Here is a tiny trained network, its code and every weight. The questions are about switching its units off for an input and a class, where a switched-off unit gives its printed mean instead of its output.

import numpy as np


def w(rows, s, z=0):
    codes = np.array(rows[::2]) - 128.0
    scale = np.full(codes.shape[1], s)
    scale[-1] = z or s
    return codes * scale


def norm(h):
    return h / np.sqrt((h * h).mean(-1, keepdims=True) + 1e-5)


def f(y):
    return y / 2 * (1 + np.tanh(0.7978845608 * (y + 0.044715 * y**3)))


def log_softmax(a):
    a = a - a.max(-1, keepdims=True)
    return a - np.log(np.exp(a).sum(-1, keepdims=True))


def net(x, mask):
    res = np.array(x, float).reshape(1, 8) / 4 @ E
    u = 0
    for l in range(3):
        y = f(norm(res) @ A[l][:, :-1].T + A[l][:, -1])
        res = res + np.where(mask[u : u + 4], y, B[l][:, -1]) @ B[l][:, :-1]
        u += 4
    return log_softmax(norm(res)[-1] @ U[:, :-1].T + U[:, -1])


A, B = {}, {}
E = w([
[129,129,126],'x0',
[128,128,129],'x1',
[130,125,129],'x2',
[129,128,127],'x3',
[127,129,128],'x4',
[19,57,148],'x5',
[100,197,255],'x6',
[127,130,125],'x7',
],0.0052)
A[0] = w([
[1,97,133,242],'0.n0',
[67,170,172,9],'0.n1',
[133,89,178,2],'0.n2',
[101,147,113,36],'0.n3',
],0.0069,0.00081)
B[0] = w([
[94,49,143,252],'0.n0',
[92,173,254,171],'0.n1',
[214,116,216,125],'0.n2',
[170,102,167,118],'0.n3',
],0.0062,0.003)
A[1] = w([
[247,151,51,82],'1.n0',
[215,186,28,91],'1.n1',
[246,255,202,8],'1.n2',
[165,115,145,105],'1.n3',
],0.0066,0.0014)
B[1] = w([
[143,142,220,226],'1.n0',
[155,143,226,232],'1.n1',
[47,138,4,252],'1.n2',
[132,125,118,125],'1.n3',
],0.012,0.0032)
A[2] = w([
[99,81,89,99],'2.n0',
[159,10,11,8],'2.n1',
[252,143,175,51],'2.n2',
[117,222,6,61],'2.n3',
],0.013,0.0011)
B[2] = w([
[161,201,117,183],'2.n0',
[182,13,41,252],'2.n1',
[255,186,173,238],'2.n2',
[73,245,34,253],'2.n3',
],0.016,0.005)
U = w([
[228,185,203,254],'0',
[156,7,24,21],'1',
[57,239,48,137],'2',
[20,86,247,77],'3',
],0.012,0.00086)

Each question gives the input, the list of numbers given to net, and the class t.
The units are the neurons (one row each of A and B). Each row of codes is followed by its name. A weight is (code - 128) times the scale printed after its matrix; where a second scale follows, it is the last column's (A, B and U).
mask holds one flag per neuron, layer by layer. A switched-off neuron (its flag False) gives its mean, the last column of its row in B, instead of its output. The means were averaged over made-up inputs and are rounded, as every weight is.
A unit's drop is (log p(t) with every unit on - log p(t) with that unit switched off) / (log p(t) with every unit on - log p(t) with every unit switched off).
The circuit of an input: a set's keep is (log p(t) with only the set's units on - log p(t) with every unit switched off) / (log p(t) with every unit on - log p(t) with every unit switched off). Starting from all 12 units, units are removed one at a time, each time the one whose removal leaves the highest keep (on an exact tie, the one counted first), for as long as the keep stays at least 0.8.
circuit, biggest first: the units of the circuit, biggest drop first
top k neurons: the k neurons with the biggest drops, biggest first
drop when u is switched off: that unit's drop, to one decimal
input [-6,-3,5,6,8,4,1,-4], class 3: circuit, biggest first -> [2.n1; 2.n3; 2.n2]
input [3,7,1,7,7,-6,8,-3], class 2: circuit, biggest first -> [1.n2]
input [8,0,7,2,7,2,7,5], class 3: circuit, biggest first -> [2.n3; 2.n2]
input [2,5,-7,1,1,1,-2,7], class 1: top 2 neurons -> [2.n1; 1.n2]
input [4,-2,1,8,2,5,2,8], class 3: top 3 neurons -> [2.n1; 2.n3; 2.n2]
input [-8,-7,5,1,7,6,0,-7], class 1: top 4 neurons -> [1.n1; 1.n0; 0.n0; 2.n3]
input [-5,-7,3,0,-2,0,-4,-4], class 0: top 2 neurons -> [1.n2; 0.n0]
input [6,2,-2,2,6,2,7,1], class 3: top 2 neurons -> [2.n3; 2.n2]
input [0,2,-3,0,1,4,2,3], class 3: drop when 2.n1 is switched off -> 0.2
input [7,-7,2,5,-6,-2,-2,2], class 0: drop when 2.n3 is switched off -> 0.0
input [-2,-3,3,3,-4,-7,7,2], class 2: drop when 1.n2 is switched off -> 1.4
